Below is a small trained network, with its code and all its weights. Each question gives an input and a class and asks what happens when units are switched off, that is, made to give their printed mean instead of their output.

import numpy as np


def w(rows, s, z=0):
    codes = np.array(rows[::2]) - 128.0
    scale = np.full(codes.shape[1], s)
    scale[-1] = z or s
    return codes * scale


def f(y):
    return np.maximum(y, 0)


def log_softmax(a):
    a = a - a.max(-1, keepdims=True)
    return a - np.log(np.exp(a).sum(-1, keepdims=True))


def net(x, mask):
    res = np.array(x, float).reshape(1, 4) / 4 @ E
    y = f(res @ A[0][:, :-1].T + A[0][:, -1])
    res = res + np.where(mask, y, B[0][:, -1]) @ B[0][:, :-1]
    return log_softmax(res[-1] @ U[:, :-1].T + U[:, -1])


A, B = {}, {}
E = w([
[81,27,150,110,79,120,163,103],'x0',
[219,136,119,57,99,129,189,139],'x1',
[122,104,102,161,114,116,135,254],'x2',
[70,155,125,180,192,130,240,125],'x3',
],0.0086)
A[0] = w([
[131,126,123,123,140,132,128,94,48],'neuron 0',
[140,114,129,148,116,126,137,167,30],'neuron 1',
[95,39,142,109,93,112,152,103,49],'neuron 2',
[142,118,109,121,97,123,96,125,21],'neuron 3',
[105,147,129,148,142,132,94,133,69],'neuron 4',
[119,106,127,124,117,125,134,204,61],'neuron 5',
[149,164,123,130,140,136,113,141,11],'neuron 6',
[69,121,134,164,132,121,56,113,43],'neuron 7',
[126,128,120,115,102,143,107,134,59],'neuron 8',
[175,117,132,102,121,137,163,137,37],'neuron 9',
[105,149,131,153,145,149,207,124,58],'neuron 10',
[208,133,120,79,99,118,197,134,13],'neuron 11',
[108,54,130,124,104,134,146,108,37],'neuron 12',
[137,110,124,150,108,130,128,224,72],'neuron 13',
[78,130,136,143,130,116,95,129,26],'neuron 14',
[139,109,125,110,92,137,66,128,55],'neuron 15',
[125,119,117,133,120,137,133,152,56],'neuron 16',
[128,153,110,134,129,127,121,66,89],'neuron 17',
[144,126,141,129,130,136,130,88,69],'neuron 18',
[129,116,126,130,125,121,130,213,64],'neuron 19',
[112,60,130,127,98,131,147,112,38],'neuron 20',
[189,133,131,98,117,121,175,134,13],'neuron 21',
[138,127,122,118,125,130,126,23,73],'neuron 22',
[120,139,133,139,140,111,163,121,52],'neuron 23',
[149,136,122,121,114,127,83,130,39],'neuron 24',
[100,56,129,111,104,128,132,116,19],'neuron 25',
[97,149,124,150,141,123,201,131,30],'neuron 26',
[116,107,129,124,135,153,125,182,71],'neuron 27',
[151,188,120,147,152,138,99,130,9],'neuron 28',
[73,111,121,165,139,135,78,111,26],'neuron 29',
[144,146,134,119,123,143,140,71,81],'neuron 30',
[112,123,117,131,122,105,131,173,44],'neuron 31',
[102,155,106,130,107,126,149,119,51],'neuron 32',
[156,249,127,136,151,118,83,156,4],'neuron 33',
[112,145,123,139,137,130,170,123,28],'neuron 34',
[110,129,133,124,145,143,152,135,17],'neuron 35',
[106,143,130,151,151,112,185,109,43],'neuron 36',
[126,137,146,121,142,126,118,66,57],'neuron 37',
[152,127,137,119,115,137,150,142,38],'neuron 38',
[151,107,129,110,118,120,98,139,75],'neuron 39',
[127,159,139,112,132,126,122,74,73],'neuron 40',
[168,81,143,110,96,122,25,125,57],'neuron 41',
[130,121,127,137,121,144,128,176,100],'neuron 42',
[119,141,126,122,128,129,126,97,26],'neuron 43',
[105,119,139,124,147,124,107,132,44],'neuron 44',
[124,145,138,109,119,131,128,75,72],'neuron 45',
[92,120,132,151,134,128,101,123,20],'neuron 46',
],0.018,0.0047)
B[0] = w([
[123,125,116,121,118,106,109,130,150],'neuron 0',
[125,126,117,140,117,94,119,127,160],'neuron 1',
[220,137,113,153,129,156,125,129,236],'neuron 2',
[110,109,128,96,145,131,139,117,161],'neuron 3',
[115,138,128,140,115,169,126,130,172],'neuron 4',
[121,125,132,145,127,77,94,126,203],'neuron 5',
[173,145,120,138,136,131,131,119,154],'neuron 6',
[58,130,117,170,119,184,140,133,223],'neuron 7',
[125,126,140,109,126,125,146,128,150],'neuron 8',
[90,131,126,155,113,162,140,130,183],'neuron 9',
[123,129,122,57,153,126,157,124,204],'neuron 10',
[54,123,133,181,119,208,124,129,242],'neuron 11',
[200,133,141,146,124,159,125,122,201],'neuron 12',
[110,134,128,149,147,55,83,128,233],'neuron 13',
[86,127,132,151,126,160,124,127,175],'neuron 14',
[118,132,141,74,135,122,165,121,201],'neuron 15',
[129,135,131,137,116,109,122,127,146],'neuron 16',
[127,119,135,141,122,90,104,129,187],'neuron 17',
[123,135,127,135,121,93,116,134,163],'neuron 18',
[122,127,133,128,112,74,88,122,209],'neuron 19',
[189,129,108,140,133,143,125,141,197],'neuron 20',
[78,138,116,157,112,180,132,128,197],'neuron 21',
[111,122,124,144,134,55,81,129,232],'neuron 22',
[126,137,123,99,137,124,144,133,155],'neuron 23',
[133,132,133,84,141,119,149,138,167],'neuron 24',
[198,129,125,144,127,142,133,132,198],'neuron 25',
[118,115,144,64,132,123,165,122,192],'neuron 26',
[121,127,129,137,114,94,114,117,175],'neuron 27',
[198,137,119,145,127,154,134,129,184],'neuron 28',
[72,124,128,162,113,177,122,125,205],'neuron 29',
[109,126,129,142,132,91,91,134,191],'neuron 30',
[116,121,131,143,136,99,104,117,167],'neuron 31',
[127,141,136,121,137,129,139,115,139],'neuron 32',
[254,110,123,154,125,166,134,131,234],'neuron 33',
[126,129,121,94,134,127,151,118,159],'neuron 34',
[123,138,144,111,135,125,142,136,140],'neuron 35',
[131,134,134,71,137,126,159,141,188],'neuron 36',
[111,121,134,146,126,81,106,123,189],'neuron 37',
[109,122,118,136,130,154,120,127,150],'neuron 38',
[114,125,131,103,140,130,155,117,174],'neuron 39',
[122,129,131,138,119,80,104,130,189],'neuron 40',
[109,134,129,36,149,112,185,134,255],'neuron 41',
[126,134,144,131,118,101,106,117,177],'neuron 42',
[116,131,139,142,132,114,114,121,145],'neuron 43',
[115,125,122,124,103,142,126,136,144],'neuron 44',
[123,136,142,139,121,86,106,130,183],'neuron 45',
[94,127,123,144,110,151,126,130,166],'neuron 46',
],0.044,0.01)
U = w([
[157,101,121,128,162,79,65,106,151],'0',
[159,108,120,37,195,148,173,109,153],'1',
[255,108,93,140,165,181,116,117,233],'2',
[106,109,103,152,139,213,121,116,2],'3',
],0.0076,0.00066)

Each question gives the input, the list of numbers given to net, and the class t.
The units are the neurons (one row each of A and B). Each row of codes is followed by its name. A weight is (code - 128) times the scale printed after its matrix; where a second scale follows, it is the last column's (A, B and U).
mask holds one flag per neuron, in row order. A switched-off neuron (its flag False) gives its mean, the last column of its row in B, instead of its output. The means were averaged over made-up inputs and are rounded, as every weight is.
A unit's drop is (log p(t) with every unit on - log p(t) with that unit switched off) / (log p(t) with every unit on - log p(t) with every unit switched off).
The circuit of an input: a set's keep is (log p(t) with only the set's units on - log p(t) with every unit switched off) / (log p(t) with every unit on - log p(t) with every unit switched off). Starting from the 12 units with the biggest drops (on a tie, the unit counted first), units are removed one at a time, each time the one whose removal leaves the highest keep (on an exact tie, the one counted first), for as long as the keep stays at least 0.8.
circuit, biggest first: the units of the circuit, biggest drop first
unit that matters most: the unit with the biggest drop
top k neurons: the k neurons with the biggest drops, biggest first
drop when u is switched off: that unit's drop, to one decimal
input [-5,8,-4,-2], class 3: circuit, biggest first : neuron 11
input [-8,5,7,-1], class 2: top 2 neurons : neuron 33; neuron 28
input [-7,5,6,7], class 1: top 4 neurons : neuron 10; neuron 26; neuron 2; neuron 36
input [5,5,4,-5], class 1: top 2 neurons : neuron 41; neuron 33
input [5,6,2,-5], class 3: top 2 neurons : neuron 11; neuron 21
input [-7,5,-2,7], class 1: top 2 neurons : neuron 10; neuron 26
input [-8,4,-4,7], class 2: top 4 neurons : neuron 33; neuron 41; neuron 28; neuron 15
input [4,-8,3,-7], class 3: top 3 neurons : neuron 7; neuron 29; neuron 14
input [-8,5,-7,4], class 2: top 4 neurons : neuron 33; neuron 28; neuron 13; neuron 19
input [-4,4,2,-1], class 2: top 3 neurons : neuron 33; neuron 7; neuron 29
input [4,-7,-6,6], class 3: top 2 neurons : neuron 7; neuron 29
input [-6,7,3,-4], class 3: top 4 neurons : neuron 11; neuron 21; neuron 2; neuron 9
input [-7,-4,5,6], class 2: top 2 neurons : neuron 33; neuron 41
input [-7,-1,-6,1], class 2: top 3 neurons : neuron 33; neuron 28; neuron 13
input [1,-5,-3,-3], class 3: top neuron : neuron 7
input [-8,5,5,7], class 2: top 2 neurons : neuron 33; neuron 41
input [3,8,3,5], class 3: drop when neuron 11 is switched off : 0.9
input [4,-1,-4,-7], class 1: drop when neuron 41 is switched off : 0.2
input [-6,8,-4,4], class 3: drop when neuron 21 is switched off : 0.1
input [-3,-7,-2,-7], class 1: unit that matters most : neuron 41
input [4,8,-5,5], class 3: drop when neuron 11 is switched off : 1.4
